Below is a small trained network, with its code and all its weights. Each question gives an input and a class and asks what happens when units are switched off, that is, made to give their printed mean instead of their output.

import numpy as np


def w(rows, s, z=0):
    codes = np.array(rows[::2]) - 128.0
    scale = np.full(codes.shape[1], s)
    scale[-1] = z or s
    return codes * scale


def f(y):
    return y / 2 * (1 + np.tanh(0.7978845608 * (y + 0.044715 * y**3)))


def log_softmax(a):
    a = a - a.max(-1, keepdims=True)
    return a - np.log(np.exp(a).sum(-1, keepdims=True))


def net(x, mask):
    res = np.array(x, float).reshape(1, 5) / 4 @ E
    y = f(res @ A[0][:, :-1].T + A[0][:, -1])
    res = res + np.where(mask, y, B[0][:, -1]) @ B[0][:, :-1]
    return log_softmax(res[-1] @ U[:, :-1].T + U[:, -1])


A, B = {}, {}
E = w([
[100,170,28],'x0',
[128,128,128],'x1',
[133,6,100],'x2',
[128,128,128],'x3',
[223,145,125],'x4',
],0.014)
A[0] = w([
[85,165,163,157],'n0',
[127,103,72,36],'n1',
[123,152,32,192],'n2',
[96,96,160,105],'n3',
[79,93,156,114],'n4',
[151,123,198,159],'n5',
[180,179,117,125],'n6',
[128,115,166,196],'n7',
[58,131,89,35],'n8',
[140,128,184,161],'n9',
[79,149,154,140],'n10',
[123,157,165,205],'n11',
[103,147,127,113],'n12',
[178,176,165,142],'n13',
[78,130,104,13],'n14',
[142,143,138,95],'n15',
[171,191,145,100],'n16',
[109,147,122,102],'n17',
[27,40,120,146],'n18',
[98,145,144,111],'n19',
[134,123,142,114],'n20',
[151,139,145,184],'n21',
[19,177,182,253],'n22',
[93,132,6,141],'n23',
[121,161,104,94],'n24',
[152,162,103,70],'n25',
[233,59,72,1],'n26',
[116,106,155,126],'n27',
[123,154,26,202],'n28',
],0.019,0.0039)
B[0] = w([
[78,122,159,172],'n0',
[117,178,75,169],'n1',
[129,242,107,229],'n2',
[195,128,174,158],'n3',
[202,128,159,170],'n4',
[54,77,95,193],'n5',
[213,129,92,194],'n6',
[119,68,155,162],'n7',
[78,180,43,189],'n8',
[74,86,106,177],'n9',
[108,132,168,161],'n10',
[93,135,97,172],'n11',
[123,166,136,146],'n12',
[132,101,58,205],'n13',
[104,161,79,162],'n14',
[142,132,119,141],'n15',
[186,107,70,203],'n16',
[131,160,137,144],'n17',
[235,64,74,246],'n18',
[109,137,148,145],'n19',
[117,116,135,133],'n20',
[119,109,103,157],'n21',
[29,109,240,223],'n22',
[35,166,1,255],'n23',
[167,176,149,160],'n24',
[193,163,139,160],'n25',
[4,152,234,204],'n26',
[150,108,165,147],'n27',
[135,245,109,237],'n28',
],0.034,0.018)
U = w([
[32,151,254,230],'0',
[101,139,13,253],'1',
[14,244,185,47],'2',
[205,236,104,22],'3',
[208,66,137,14],'4',
],0.0075,0.005)

Each question gives the input, the list of numbers given to net, and the class t.
The units are the neurons (one row each of A and B). Each row of codes is followed by its name. A weight is (code - 128) times the scale printed after its matrix; where a second scale follows, it is the last column's (A, B and U).
mask holds one flag per neuron, in row order. A switched-off neuron (its flag False) gives its mean, the last column of its row in B, instead of its output. The means were averaged over made-up inputs and are rounded, as every weight is.
A unit's drop is (log p(t) with every unit on - log p(t) with that unit switched off) / (log p(t) with every unit on - log p(t) with every unit switched off).
most important unit: the unit with the biggest drop
k most important neurons: the k neurons with the biggest drops, biggest first
drop when u is switched off: that unit's drop, to one decimal
input [0,-6,4,0,1], class 0: most important unit	n26
input [-1,-7,-7,3,-1], class 0: 2 most important neurons	(n22, n23)
input [-1,-1,3,-5,0], class 4: 2 most important neurons	(n22, n23)
input [-3,4,8,1,0], class 4: 2 most important neurons	(n18, n22)
input [0,5,-3,-8,0], class 0: 2 most important neurons	(n23, n18)
input [-8,-7,6,-5,0], class 4: 2 most important neurons	(n18, n22)
input [1,-1,2,2,1], class 2: 3 most important neurons	(n18, n16, n13)
input [6,2,8,0,6], class 2: drop when n26 is switched off	0.1
input [0,-5,7,0,1], class 0: drop when n26 is switched off	1.0
input [-7,-3,8,1,2], class 0: drop when n26 is switched off	1.3
input [4,-8,0,0,8], class 3: 2 most important neurons	(n22, n6)
